Below is a small trained network, with its code and all its weights. Each question gives an input and a class and asks what happens when units are switched off, that is, made to give their printed mean instead of their output.

import numpy as np


def w(rows, s, z=0):
    codes = np.array(rows[::2]) - 128.0
    scale = np.full(codes.shape[1], s)
    scale[-1] = z or s
    return codes * scale


def f(y):
    return y / 2 * (1 + np.tanh(0.7978845608 * (y + 0.044715 * y**3)))


def log_softmax(a):
    a = a - a.max(-1, keepdims=True)
    return a - np.log(np.exp(a).sum(-1, keepdims=True))


def net(x, mask):
    res = np.array(x, float).reshape(1, 3) / 4 @ E
    y = f(res @ A[0][:, :-1].T + A[0][:, -1])
    res = res + np.where(mask, y, B[0][:, -1]) @ B[0][:, :-1]
    return log_softmax(res[-1] @ U[:, :-1].T + U[:, -1])


A, B = {}, {}
E = w([
[135,43,150,182,171,228,65,102,89],'x0',
[101,90,2,46,111,200,119,188,251],'x1',
[233,174,125,80,209,114,180,5,153],'x2',
],0.008)
A[0] = w([
[92,110,214,254,129,115,88,138,40,200],'neuron 0',
[173,100,161,148,178,166,83,62,97,203],'neuron 1',
[168,179,140,127,168,105,196,89,125,195],'neuron 2',
[25,118,127,148,45,124,101,224,129,184],'neuron 3',
[145,104,38,82,131,186,109,131,194,220],'neuron 4',
[51,84,106,103,49,152,93,201,143,253],'neuron 5',
[169,241,150,102,132,70,248,97,124,216],'neuron 6',
],0.0085,0.0049)
B[0] = w([
[136,99,144,255,86,141,64,117,62,241],'neuron 0',
[195,100,183,159,172,178,129,97,90,189],'neuron 1',
[184,174,175,118,148,82,166,35,91,190],'neuron 2',
[77,137,98,147,70,118,104,190,163,249],'neuron 3',
[116,102,111,90,198,130,195,175,168,229],'neuron 4',
[39,86,62,133,103,171,96,245,164,255],'neuron 5',
[144,243,163,66,109,11,199,88,134,230],'neuron 6',
],0.0089,0.012)
U = w([
[68,82,35,71,162,182,138,184,208,134],'0',
[180,60,175,171,209,237,101,89,100,215],'1',
[169,176,189,168,120,70,130,70,73,84],'2',
[79,96,107,187,50,149,37,161,122,132],'3',
[76,222,113,106,60,61,141,163,163,83],'4',
[144,120,92,102,154,139,119,108,150,2],'5',
[161,201,146,1,181,57,194,82,158,192],'6',
],0.0077,0.0029)

Each question gives the input, the list of numbers given to net, and the class t.
The units are the neurons (one row each of A and B). Each row of codes is followed by its name. A weight is (code - 128) times the scale printed after its matrix; where a second scale follows, it is the last column's (A, B and U).
mask holds one flag per neuron, in row order. A switched-off neuron (its flag False) gives its mean, the last column of its row in B, instead of its output. The means were averaged over made-up inputs and are rounded, as every weight is.
A unit's drop is (log p(t) with every unit on - log p(t) with that unit switched off) / (log p(t) with every unit on - log p(t) with every unit switched off).
The circuit of an input: a set's keep is (log p(t) with only the set's units on - log p(t) with every unit switched off) / (log p(t) with every unit on - log p(t) with every unit switched off). Starting from all 7 units, units are removed one at a time, each time the one whose removal leaves the highest keep (on an exact tie, the one counted first), for as long as the keep stays at least 0.8.
circuit, biggest first: the units of the circuit, biggest drop first
k most important neurons: the k neurons with the biggest drops, biggest first
drop when u is switched off: that unit's drop, to one decimal
input [7,4,2], class 1: most important neuron => neuron 1
input [-6,1,-6], class 0: circuit, biggest first => neuron 0; neuron 5
input [1,2,0], class 0: circuit, biggest first => neuron 0; neuron 6
input [5,-8,1], class 1: 2 most important neurons => neuron 1; neuron 6
input [6,-7,1], class 1: 2 most important neurons => neuron 6; neuron 1
input [-1,3,-7], class 0: circuit, biggest first => neuron 0; neuron 5
input [1,3,-7], class 0: circuit, biggest first => neuron 5; neuron 0
input [4,-4,1], class 1: 2 most important neurons => neuron 6; neuron 1
input [7,3,-2], class 0: circuit, biggest first => neuron 4; neuron 0
input [7,3,1], class 1: 2 most important neurons => neuron 1; neuron 3
input [-6,-4,-1], class 6: circuit, biggest first => neuron 6; neuron 5
input [8,-1,-1], class 1: 2 most important neurons => neuron 1; neuron 3
input [7,4,5], class 1: 3 most important neurons => neuron 6; neuron 1; neuron 5
input [-8,-6,3], class 6: circuit, biggest first => neuron 6
input [-7,1,-8], class 3: 3 most important neurons => neuron 4; neuron 3; neuron 6
input [0,7,6], class 6: 2 most important neurons => neuron 5; neuron 3
input [8,-8,-4], class 1: 2 most important neurons => neuron 1; neuron 5
input [-7,-5,4], class 6: drop when neuron 6 is switched off => 0.1
input [-2,1,-4], class 0: drop when neuron 2 is switched off => 0.1
input [-5,-2,-7], class 3: drop when neuron 0 is switched off => 0.0
input [5,-1,0], class 1: drop when neuron 3 is switched off => 0.1
input [-3,-4,-1], class 2: most important neuron => neuron 5
